(in the rows, 128 means zero)
Here are made-up nodes, facts about them, and rows of numbers that follow some of those facts. Name the node behind each unnamed row.

How the nodes are related:
drudim β:d τ:604 λ:f Ξ:stozine
loskul β:e τ:662 λ:g Ξ:tupu
vuboske Ω:grisel
kagum β:d τ:380 λ:h Ξ:poselo
griluskol β:b τ:662 λ:i Ξ:raner
pevus β:a τ:662 λ:g Ξ:kliplis
ratriskom β:a τ:662 λ:f Ξ:trovek
gokis β:e τ:23 λ:f Ξ:plosis
grugral β:e τ:57 λ:j Ξ:statu
stuko β:c τ:662 λ:f Ω:supilur Ξ:klemok
nifir β:b τ:662 λ:i Ω:treban Ξ:broskuge
grevodim Ω:klino
raner Ω:biflebri
kletis β:b τ:662 λ:j Ξ:stozine
fivon β:c τ:380 λ:h Ω:riplegrus Ξ:tupu
trulum β:a τ:23 λ:f Ω:gruplo Ξ:nubu
ketrin β:c τ:380 λ:g Ξ:stifal
pludebi β:c τ:662 λ:g Ω:grevodim Ξ:bage
skinur β:c τ:662 λ:f Ξ:fleli
ritrok β:c τ:662 λ:h Ω:fleba Ξ:segron
sinam β:b τ:662 λ:f Ξ:pliva
keflok β:e τ:662 λ:f Ξ:plosis
furozon β:b τ:23 λ:f Ξ:klubrol
nogi β:a τ:380 λ:f Ω:dradi Ξ:vuboske
zeflek β:b τ:57 λ:h Ω:dola Ξ:stozine
lodas β:d τ:662 λ:g Ω:drudim Ξ:grevodim
skaras β:a τ:662 λ:f Ξ:zafafem
griges β:e τ:604 λ:f Ξ:plisto
trinin β:c τ:662 λ:g Ξ:fleli
stulir β:b τ:662 λ:h Ξ:brokludrer
biflebri β:a τ:662 λ:f Ω:griges Ξ:vamin
trofli β:c τ:57 λ:f Ξ:planiku
zastuk β:d τ:604 λ:f Ξ:bage
stuski β:e τ:662 λ:f Ξ:plosis
bugro β:d τ:380 λ:i Ξ:fleli
flizi β:d τ:662 λ:g Ξ:grevodim
senur β:a τ:662 λ:h Ξ:skuplos
gruplo β:c τ:662 λ:h Ξ:vuboske
sugrum β:b τ:662 λ:h Ξ:drumus
siplon Ω:betrik
gragrorus β:e τ:57 λ:f Ω:nilur Ξ:dristaskur
skegi β:c τ:23 λ:i Ω:pludebi Ξ:stozine
kleska β:d τ:23 λ:f Ξ:drumus
zoketri β:d τ:57 λ:g Ξ:stalatrel
nabodran β:e τ:57 λ:f Ξ:nusasel
mutratel β:c τ:23 λ:i Ω:zeflek Ξ:kurebrul
plekol β:e τ:662 λ:i Ξ:grevodim
poflom β:d τ:57 λ:i Ξ:vamin
flikol β:b τ:23 λ:h Ξ:plisto
ludil β:c τ:57 λ:g Ω:lidol Ξ:fleli
plostal β:d τ:662 λ:i Ξ:zafafem
truplem β:c τ:23 λ:g Ξ:zafafem
plukek β:b τ:57 λ:g Ξ:plosis
faklel β:d τ:662 λ:g Ξ:stalatrel
skeklal β:b τ:662 λ:f Ω:poselo Ξ:klemok
plestes β:d τ:662 λ:h Ξ:zaner
klagik β:c τ:380 λ:i Ξ:stozine
vepos β:a τ:380 λ:f Ω:stuso Ξ:vuboske
mobrivan β:a τ:662 λ:h Ξ:tupu
meva β:a τ:662 λ:f Ξ:segron
dradi β:d τ:662 λ:g Ω:vuboske Ξ:stozine
greplon β:a τ:604 λ:f Ω:drazer Ξ:vamin
stoski β:c τ:662 λ:g Ξ:fliklil
drutrivuk β:d τ:604 λ:f Ξ:grevodim
skoster β:d τ:380 λ:f Ξ:grevodim
ruzas β:c τ:380 λ:i Ξ:skuplos
pekam β:e τ:662 λ:f Ξ:kurebrul
voba β:a τ:380 λ:i Ξ:nubu
klezo β:b τ:380 λ:h Ξ:raner
fleba β:d τ:23 λ:j Ω:naflo Ξ:stifal
mudrar β:a τ:662 λ:f Ξ:vuboske
trostas β:e τ:662 λ:h Ω:plisto Ξ:dreskon
kubri β:c τ:662 λ:f Ξ:fleli
trokugres β:e τ:604 λ:j Ω:dabrados Ξ:maplem
stoflo β:a τ:662 λ:j Ω:platrum Ξ:maplem
migrak β:a τ:662 λ:f Ξ:dristaskur
boter β:a τ:662 λ:g Ξ:dristaskur
miplovi β:c τ:380 λ:i Ξ:nubu
klolatram β:c τ:380 λ:j Ω:piplun Ξ:zunur
peda β:c τ:662 λ:g Ξ:skuplos
sudi β:b τ:662 λ:j Ξ:pliva
laskun β:b τ:662 λ:f Ω:nabodran Ξ:brokludrer
drozur β:c τ:662 λ:j Ω:flikol Ξ:statur
neflo β:a τ:380 λ:h Ξ:dristaskur
kufuflis β:e τ:662 λ:f Ω:siplon Ξ:zafafem
stozine Ω:raner
plebem β:a τ:380 λ:g Ω:greplon Ξ:dristaskur
klimil β:a τ:662 λ:f Ω:dreskon Ξ:dreskon
pobak β:a τ:604 λ:i Ξ:drumus
platrum β:d τ:57 λ:i Ξ:poselo
grisel β:d τ:662 λ:f Ω:flazuzu Ξ:klubrol
brezul β:a τ:23 λ:g Ξ:flazuzu
drazer β:a τ:662 λ:i Ξ:bage
betrik β:e τ:23 λ:h Ω:plotas Ξ:maplem
deso β:d τ:57 λ:f Ξ:soplibre
tupek Ω:statur
petror β:e τ:380 λ:j Ω:laskun Ξ:vuboske
gafla β:d τ:380 λ:g Ω:grikek Ξ:stozine
klagridri β:b τ:380 λ:g Ξ:fubom
skotro β:d τ:23 λ:g Ξ:nubu
klino β:d τ:662 λ:f Ω:fista Ξ:fikli
nilur β:b τ:662 λ:f Ξ:klubrol
drigeku β:e τ:57 λ:g Ξ:soplibre
grikek β:b τ:662 λ:f Ω:fivon Ξ:zunur
statur Ω:vudur
duta β:b τ:662 λ:h Ξ:budil
tupu Ω:ludil
luska β:e τ:23 λ:j Ξ:breflem
draski β:b τ:380 λ:h Ξ:klubrol
trubu β:b τ:662 λ:g Ξ:nubu
grustak β:b τ:604 λ:f Ω:skegi Ξ:drumus
nula β:e τ:662 λ:g Ξ:poselo
kludre β:b τ:662 λ:f Ξ:trovek
poselo Ω:varuk
dibak β:c τ:662 λ:j Ξ:nusasel
trimek β:a τ:662 λ:f Ξ:zafafem
feval β:b τ:380 λ:g Ω:lodas Ξ:statu
kerol β:e τ:380 λ:f Ξ:vuboske
mupli β:a τ:662 λ:g Ξ:dristaskur
flazuzu Ω:gratrur
butro β:d τ:23 λ:i Ω:vamin Ξ:plisto
nubron β:d τ:23 λ:g Ω:stozine Ξ:vuboske
riplegrus β:c τ:380 λ:i Ω:miplovi Ξ:klubrol
ginur β:c τ:662 λ:f Ω:skuplos Ξ:breflem
dabrados β:e τ:662 λ:j Ξ:grevodim
kladin β:a τ:662 λ:f Ξ:siplon
brotar β:b τ:662 λ:f Ξ:drumus
plupan β:d τ:662 λ:i Ω:feval Ξ:pliva
soge β:a τ:662 λ:f Ξ:vamin
stoklen β:a τ:662 λ:f Ξ:vamin
fisin β:d τ:380 λ:h Ω:butro Ξ:stifal
kidam β:a τ:662 λ:i Ξ:fikli
treban Ω:ploplik
stuta β:d τ:662 λ:j Ξ:fubom
fista β:e τ:662 λ:g Ω:nobus Ξ:vuboske
nimutron β:b τ:662 λ:j Ξ:skozas
plobupla β:c τ:662 λ:g Ξ:zunur
kebror β:e τ:380 λ:i Ω:stofugu Ξ:zunur
gratrur β:b τ:23 λ:j Ξ:trovek
troplo β:e τ:380 λ:f Ξ:drumus
kani β:e τ:662 λ:f Ξ:nubu
stalatrel Ω:skibikluk
zanon β:c τ:662 λ:i Ξ:fubom
piplun β:e τ:662 λ:f Ξ:treban
fibru β:e τ:380 λ:f Ξ:plisto
lebruk β:d τ:380 λ:h Ξ:raner
drutrel β:a τ:662 λ:i Ω:trostas Ξ:raner
drutritur β:b τ:23 λ:g Ξ:plosis
luzami β:d τ:662 λ:f Ξ:fubom
flegro β:c τ:57 λ:h Ξ:bage
detros β:e τ:662 λ:g Ξ:stifal
grikun β:a τ:604 λ:i Ξ:raner
lukes β:c τ:380 λ:f Ω:drinu Ξ:zunur
stofugu β:c τ:662 λ:f Ξ:nusasel
lidol β:b τ:380 λ:i Ξ:nubu
siklugril β:a τ:662 λ:h Ξ:fikli
vekedes β:c τ:57 λ:f Ξ:dreskon
traklun β:a τ:23 λ:f Ξ:fikli
rebrar β:c τ:604 λ:f Ξ:nusasel
stuso β:b τ:662 λ:j Ξ:bebrustal
pere β:d τ:662 λ:g Ω:kufuflis Ξ:nubu
flodeplor β:c τ:662 λ:g Ξ:zunur
stoga β:c τ:662 λ:f Ξ:klemok
skuplos Ω:grugral
liston β:c τ:662 λ:h Ξ:bebrustal
kidrune β:b τ:662 λ:f Ξ:raner
varuk β:a τ:662 λ:f Ω:petror Ξ:drumus
supilur β:c τ:662 λ:g Ω:kludre Ξ:pliva
skave β:d τ:604 λ:f Ξ:zaner
naflo β:b τ:662 λ:f Ω:trofli Ξ:raner
ploplik β:a τ:380 λ:f Ω:stoflo Ξ:dristaskur
riber β:e τ:662 λ:h Ξ:vuboske
vudur β:c τ:604 λ:f Ω:stuko Ξ:vamin
teris β:d τ:380 λ:g Ξ:stalatrel
bobar β:e τ:380 λ:f Ω:nogi Ξ:plosis
tupom β:c τ:380 λ:i Ξ:segron
drinu β:d τ:662 λ:i Ξ:poselo
zitros β:c τ:662 λ:f Ξ:fubom
varudre β:e τ:57 λ:g Ξ:maplem
skibikluk β:a τ:662 λ:f Ω:ritrok Ξ:soplibre
nidrok β:e τ:662 λ:j Ξ:siplon
stivu β:a τ:662 λ:j Ξ:stalatrel
klaklesak β:b τ:380 λ:f Ξ:skozas
plotas β:e τ:380 λ:g Ξ:plisto
nobus β:d τ:380 λ:g Ω:trinin Ξ:kliplis
zipi β:b τ:662 λ:h Ω:skeklal Ξ:bebrustal
dola β:c τ:380 λ:f Ω:mupli Ξ:zaner

Known rows:
[136 130 119 153 116 139 134 132 135 132 132 123 137 133 132 122 140 118
 138 131 124 128 123 139 142 135 134 119  98 133 147 142 124 128 111 126
 125 142 120 126 122 121 126 121 118 113]: flikol
[111 121 138 123 113 133  97 150 135  98 137 137 122 117  94 132 139 135
  99 131 124 120 131 135 141 116 128 129 114 131 130 123 141 132 168  97
 143 111 118 127 152 150 102 146 135 133]: plebem
[113 120 148 133 126 111 106 139 118 110 115 167 121 126 102 128 131 136
 102 134 125 122 122 109 131 143 125 129 115 137 102 117 129 130 136 108
 160 102 117 127 158 150 104 137 158 128]: bobar
[140  72 140 218 123 146 158  37 155 167 156 120 160 161 131 121 156  96
 159  32 102 127  86 125  86 116  93 166 118 143 170 142 133 158 178 157
 180 151 101 108  96 122 109  95 125 184]: varudre
[142  82 133 238 117 159 167  60 163 172 144  99 159 156 132 124 157 103
 160  28  98 134  94 163  93 117  97 142 116 120 185 155 150 146 179 152
 188 157  80 102  82 108  83 101 125 182]: plukek
[117 121 131 167 132 125 123 101 120 120 115 148 137 130 108 130 132 122
 122 120 112 122 138 117 127 134 107 141 112 135 134 119 137 137 151 136
 151 115 107 118 135 136 116 135 142 136]: grustak
[121 133 130 135 126 115 118 110 108 118 110 153 132 134 126 129 127 122
 132 165 114 125 143  94 136 141 118 136 102 152 116 116 125 139 115 132
 124 121 128 129 139 132 148 137 145 110]: grikek
[111 127 136 105 112 125 110  96 107 112 113 142 141 126 110 133 119 126
 126 171 115 127 167  95 132 112 108 145 117 144 116 117 150 142 151 129
 129 114 135 127 135 150 153 145 141 128]: klimil
[123 140 120 118 115 146 133 142 131 118 114 129 140 122 116 134 124 117
 134 146 134 119 132 153 146 138 136 111 111 120 130 134 129 112 122 137
 131 113 127 120 136 130 131 127 122 112]: sudi
[132 142 121 143 132 129 125 132 109 125 114 143 128 123 122 123 127 130
 127 147 128 134 152 129 149 142 133 121 108 132 130 133 139 129 125 125
 137 128 115 127 129 130 127 135 132 116]: stuko
[125 129 133 124 115 126 117 118 109 123 121 141 129 128 114 124 129 127
 126 164 116 132 158 111 141 116 122 136 108 148 122 128 139 138 125 121
 122 123 130 132 131 140 151 135 133 123]: skaras
[124 137 121 115 121 136 121 127 127 121 127 139 140 124 128 131 126 120
 124 150 131 130 131 126 149 134 132 118 105 128 130 130 133 131 130 132
 130 125 129 122 135 133 126 135 125 105]: ritrok
[121 129 124 118 121 124 104 109 120 107 123 150 138 126 134 132 129 122
 123 155 120 125 140  94 144 137 119 132 101 146 125 116 124 139 134 128
 119 127 135 125 136 140 151 136 134 104]: flizi
[131 126 134 110 115 131 131 137 128 124 122 144 141 133 124 131 133 113
 143 150 134 121 113 127 139 139 138 114 107 146 106 132 104 122  93 136
 126 119 147 126 138 134 161 112 125 108]: dabrados
[140 136 127 119 177  94 148 143 118 152 137 103 100 127 154 127 116 146
 126 112 137 132 127 128  97 114 144 132 197 100 124 119 114 111 100 143
  81 135 142 145 118 103 135 117 109 144]: soplibre
[145 142 126 121 178 103 157 157 120 159 137  95  98 123 155 126 117 149
 126 108 142 139 131 147  98 112 150 119 201  87 134 135 124 105  98 140
  90 134 134 140 109  98 118 116 108 144]: planiku
[147 135 126 110 179 100 143 145 123 151 137  91 100 126 167 130 125 150
 137 119 142 131 114 123  98 115 142 134 197 117 124 120 103 120  94 136
  77 146 154 152 111 101 152 106 112 147]: plisto
[138 136 134 117 175  95 153 145 119 155 130  96 109 126 161 133 117 146
 129 119 135 136 125 133  95 113 141 120 199  96 125 126 115 113 101 141
  90 133 142 139 111 103 130 112 118 143]: stozine

Rows to name:
No name comes twice in this set of rows, the named rows included.
[150  72 138 205 112 167 172  66 169 173 146 100 161 155 125 127 155  94
 179  27 119 120  71 164  88 117 105 148 125 137 161 153 121 139 165 164
 192 151 108 107  86 110 124  75 123 192] -> grugral
[143  76 138 220 122 151 162  47 155 172 156 112 159 158 131 120 154  97
 160  26 105 133  94 142  91 112  99 154 120 130 172 153 142 151 176 155
 190 148  93 107  89 117  96  97 123 184] -> drigeku
[117 137 127 125 131 126 118 109 107 114 109 154 138 123 116 131 115 124
 120 156 122 133 157 107 142 137 116 133 115 132 123 120 148 136 140 137
 138 114 123 124 136 139 132 144 145 121] -> ginur
[143  82 127 251 142 152 159  39 138 164 155 131 146 150 102 114 152  97
 144  12 109 125 116 149  97 115 101 170 122 126 188 150 147 143 197 163
 193 137  70 104  99 121  89  98 112 204] -> gragrorus
[139 134 124 139 134 120 118 127 105 128 130 156 118 131 122 116 138 127
 129 145 130 130 141 109 147 141 138 137  99 156 121 132 115 133  99 123
 125 135 126 137 135 133 151 120 123 119] -> piplun
[131 140  99 108 130 167 110 142 135 101 130 121 127 110 115 134 131 126
 135 144 153 111 129 145 161 133 136 142 115 144 149 125 116 123 146 129
 120 135 136 132 134 129 164 121 106 135] -> stuso
[130 147 107  84 116 102 170 130 136 154 136 107  82 133 158  94  84 157
 124  94 154 143 130 100  81 131 134 177 180 119  98 104 133 108  73 125
  74 164 142 165 129 117 126 165  91 140] -> vuboske
[140  74 130 227 113 151 158  43 160 164 148 109 157 157 136 123 153  99
 161  27  99 127  95 141  90 120  89 153 115 132 177 144 137 153 184 154
 180 156  90 104  89 112 106  99 128 176] -> zoketri
[154 139 128 122 176 101 159 169 123 165 132  85  97 124 166 125 124 153
 138 113 142 140 121 151 103 114 152 106 193  97 131 142 114 109  82 132
  91 144 140 144 101  92 128 103 115 142] -> vamin
[134  75 131 214 125 164 159  45 169 160 143  98 170 155 132 133 153  96
 165  40 101 120  84 143  89 111  87 154 121 134 178 141 139 155 190 158
 182 152  98 104  91 114 109  98 127 187] -> zeflek

Now the same nodes, written a new way:
Some rows with their names:
[104 133 179  64 110 155 144 171 143 162 193 136  99 104 139 103 154 168
 117 126  31 110 101 152 128 195 120  92 159  99 149 153 145 147]: grugral
[117 112 114 154 146 122 103 141 147 106  97 138 131 124 115 139 108 108
 119 146 152 112 131 168 119 102  93 159 179 122 123 101 129 112]: nula
[177 159 179 157 115 122 134  90  69 156  94 114 114 150 165 120 163 134
 131 130 161 176 107  74 143 124 175  88  28 166 139 140 154 108]: segron
[109 106 122 154 144 122 101 136 148 102 112 138 124 113 113 138 108 105
 119 133 156 101 133 165 121 100  92 158 181 125 119  86 124 109]: kufuflis
[177 161 178 157 115 123 135  90  67 156  95 114 116 150 165 120 164 135
 131 133 159 177 107  74 142 128 175  87  28 166 139 141 153 110]: soplibre
[ 95 157 111 159 108 105 170 142 151  52  71 137 201 104 102 171 102  80
 125 139 160 126 145 141 114 196 117  88 120 103  93 153 109 132]: nubron
[ 92 150  99  64  80 107 175 125 152  90 132 124 198 104 101 172 104 129
 131  94  49 171 116 104 145 206 158  82  36 107 101 168 108 167]: kerol
[ 96 101  98  60 109 142 150 131 141 156 196 123 121 125 105 139 130 172
 125 119  93 160 151  85 123  94 126 119 148 114 121 164 106 167]: voba
[101 151 145 106 129 139 180 118 146 160 134 124  74 151 171  53 163 126
 142 158  32  95 115 153 152 218 174 124 179 102 116 167 156 156]: flegro
[118  90 134 147 143 115 110 146 149 103 103 138 108 117 113 135 107 113
 119 144 159  99 123 148 136  87  93 161 185 133 120 100 125 118]: trimek
[111  98 117 153 151 129  94 141 148 114 133 138 110 119 114 121 109 109
 119 135 156 102 136 166 119  91  93 161 181 127 129  81 123 108]: kani
[121 128 100 155 138 133  86 157 151 121 105 137 120 119 116 126 104 111
 128 102 127  99 115 176 113 104  92 155 177 127 163  85 124 105]: nilur
[ 92 154  88  94 131 128 173  94 135 128 184 118 151 152 123 138 150 110
 140 154  70 177 164 123 116 204 174 110 112 110  98 168 111 155]: fisin
[153 108 125 151 145 116 118 154 150 103  86 135 121 124 123 124 107 117
 130 149 162  79 126 151 130  95  95 163 182 120 125 110 121 129]: peda
[152 105 122 150 146 116 116 154 150 105  88 136 118 125 124 120 106 117
 130 149 162  78 126 151 130  93  95 162 180 120 126 109 121 128]: flodeplor
[122 124  94 157 151 106 149 109 149  97  70 137  89 152 146 118 117  82
 129 160 140 146 154 162 142 138 107 163 181 147 121 153 149 115]: senur
[ 99 131 100 150 155 134  99 158 147 119 171 137 118 126 111 159 102  93
 119 124 163 122 157 133 104  90  97 133 177 114 136 121 106 112]: kleska
[179 160 178 156 119 126 129  89  68 157 106 114 108 151 167 108 164 137
 130 133 162 176 108  75 142 117 175  90  28 166 142 141 153 109]: dristaskur

Name these rows:
No name comes twice in this set of rows, the named rows included.
[104 155  91 161 160 113 157  93 150  66  72 129 118 149 152 112 131  97
 139 155 160 121 163 181  99 168 114 162 183 114  95 133 147 111] -> zipi
[ 92 150 112  60  80 105 177 112 152  77 120 119 195 102 103 171 106 138
 127 106  68 170 123  91 145 180 158  82  59 106  93 169 110 171] -> nogi
[140 139  93 160 150 106 152 113 151  90  70 130  96 152 160  96 114  85
 138 159 149 103 155 163 138 136 116 163 180 138 124 150 144 125] -> ritrok
[146 133  92 157 152 107 150 119 151  94  68 131  94 152 154 102 112  86
 139 160 146 102 154 160 143 151 117 162 183 140 129 150 143 122] -> liston
[171 160 179 157 105 122 119  89  70 157  93 113 123 148 171 100 164 115
 125 130 157 184 105  74 134  78 175  85  28 166 150 146 154 123] -> flazuzu
[125  97 127 150 142 115 115 143 149 106  91 138 117 126 116 137 109 111
 119 154 160 108 125 152 132  86  93 160 179 128 118 113 129 121] -> pevus
[102 135  95 151 159 138  99 156 144 129 170 136 118 139 115 152 104  96
 119 140 162 131 160 137 100  80  98 142 177 111 136 133 107 114] -> skotro
[153 102 124 138 132 116  96 167 151 119  93 135 103 122 126 114 104 107
 126 134 150  79 110 152 143  82  93 159 181 136 159 102 120 123] -> stofugu
[179 160 176 156 128 133 122  90  67 160 124 114  98 151 168  89 165 140
 130 133 165 175 112  76 137 103 175  96  36 166 145 134 153 107] -> nubu
[111  88 140 154 151 116 137 127 147  85 106 138 114 110 109 144 112 119
 123 146 169  90 141 143 127 110  94 161 182 122  94  93 122 123] -> klimil
[127  96 124 148 146 117 112 145 148 109  94 138 113 127 117 130 109 112
 118 152 159 107 128 154 131  83  93 161 181 128 118 114 130 120] -> boter
[110 104 140 149 137 116 107 128 151 104 107 137 110 111 126 116 111 103
 115 140 161 104 130 151 125  62  94 159 184 132 118 103 127 129] -> varuk

The same nodes again, as new rows of numbers:
Some nodes and their rows:
[136 153 172 109 116 127 116 133 131 143 144 130 129 167 132 131  93 118
 178 104 119 102 107 130 150 123 173 143 146 132 116 101 147  64]: tupom
[142 115 130 110 170 126 127 115 153 144 148 139 120 166 101 124 104 115
 185  81 132 127 142 124 124 101 163 163 116 151 139 134 128 136]: kidam
[124 121 132 120 154 141 128 120 145 170 156 132 114 132 114 144 122  91
 188 104 130 132 140 114 120 100 150 148 132 154 134 127 108 145]: stuta
[145 141 152 121 112 152 124 135 129 180 133 115 125 168 154 137 108 116
 182 106 122  83  96 112 147 122 160 132 152 134 125 112 133  82]: skoster
[118  97 149 102 147 128 128 160 163 206 159 121 103 122 110 127 148  94
 175 124 119 125 151  86 119 107 122 147 137 167 143 101  93 168]: pere
[132 128 154 138 116 148 121 132 143 132 148 128 131 161 149 153  92 130
 167 145  88  63 138 115 143 123 127 145 140 122 148 109 150 128]: flikol
[116 111 144  99 145 109 122 145 147 160 163 116 112 117  96 123 137  99
 148  97 120 139 142 100 124 115 145 143 118 160 121 119 118 145]: drozur
[140 112 162 119 108 137 104 182 137 201 149 101  91 174 123 113 125 127
 152 143 114  94 147  90 151 137 141 145 156 139 149  90 124  99]: plebem
[ 75 155  76 132  85 124 121 160 100 169 125 122 109 141 146 219  97 141
 129 132 135 155 130 163 144 163  72 111  90  84 143 148 106 176]: budil
[111 123 127 129 139 152 130 111 160 184 154 121 111 122 118 157 132  79
 177 137 135 146 147 120 121 113 121 138 141 160 116 106  88 154]: nula
[ 74 154  76 135  85 124 122 160 100 170 126 124 106 139 146 218  97 142
 128 132 136 156 130 163 144 164  72 111  90  85 144 148 106 177]: fliklil
[ 83 123 157 108 146  80 121 170 123 134 155 141  74 130 164 151 133 113
 137 180 140 143 107  60 149 176 102 137 119 147 176 132 114 143]: ludil
[ 96 140 157 105 158  89 130 130 125 115 145 154  91 150 178 176 107 117
 165 167 150 141  92  88 150 164 118 139 117 138 172 145 129 132]: flegro
[ 75 153  78 135  85 125 121 161  99 171 125 123 108 140 147 217  97 142
 128 133 135 155 130 163 144 163  72 112  91  87 144 148 106 177]: brokludrer
[136 132 135 117 133 141 131 126 132 176 137 120 123 155 144 140 115 109
 181  99 132 108 103 110 139 116 154 133 136 142 129 129 124 110]: skave
[143 135 163 118 116 145 119 142 134 185 140 118 117 180 144 137 104 123
 190 134 119  91 127 118 148 118 155 143 159 133 139 101 134  85]: klezo
[115 137 157 124 103 119 131 153 157 158 133 134 142 158 140  83 119 119
 163 111 117  89  96 110 147 133 145 139 149 156  91  78 117  69]: kebror
[145 112 132 105 163 142 134 115 150 175 144 123 118 149 124 144 121 101
 187  83 132 116 119 106 123 100 152 144 124 155 141 136 121 151]: brotar

Which node is each row?
No name comes twice in this set of rows, the named rows included.
[106 120 151 142  96 130 134 147 166 131 144 126 146 136 152 115 117 124
 138 150  86  64 120 103 142 139  99 133 136 143 108  82 127 125] -> betrik
[114 109 133 107 154 102 140 141 157 152 151 137 136 134 108  90 132 112
 173  83 121 121 130 103 120  99 152 150 115 166 115 124 114 135] -> plupan
[140 129 145 112 138 144 132 126 137 180 137 123 120 156 148 141 116 106
 187 100 132 104  98 104 138 115 154 136 140 147 134 122 121 114] -> drudim
[143 127 147 137 119 156 124 129 137 131 139 126 135 158 156 152  91 126
 159 117  91  50 109 106 143 127 132 139 134 122 146 118 153 127] -> furozon
[129 135 135 121 125 146 136 114 151 171 131 125 128 148 150 139 118  96
 176 105 138 113  90 114 138 128 138 128 140 152 107 110 111 109] -> griges
[139 136 157 123 113 144 118 140 132 182 141 114 119 179 141 137 104 127
 186 133 121  95 130 121 149 118 156 141 157 130 135 106 135  83] -> draski
[114 128 123 129 145 145 133 109 159 164 149 134 122 127 117 142 124  82
 179 109 138 140 131 124 121 113 132 141 132 159 109 112  94 143] -> nidrok
[141 126 171  97 106 122 119 160 134 171 140 101 122 153 137 115 123 121
 146 101 111  88  94  93 152 136 156 129 141 144 117 100 143  82] -> lukes
[120 145 152 142  94 163 116 136 142 192 142 114 111 152 144 148 115  97
 172 157 126 110 126 122 147 137 130 131 170 140 114  79 104  89] -> plotas
[128 132 174 107 104 122 109 169 134 170 152 111 111 146 126 114 122 113
 147 120 111  99 117  97 149 136 154 138 149 141 122  88 133  80] -> klolatram

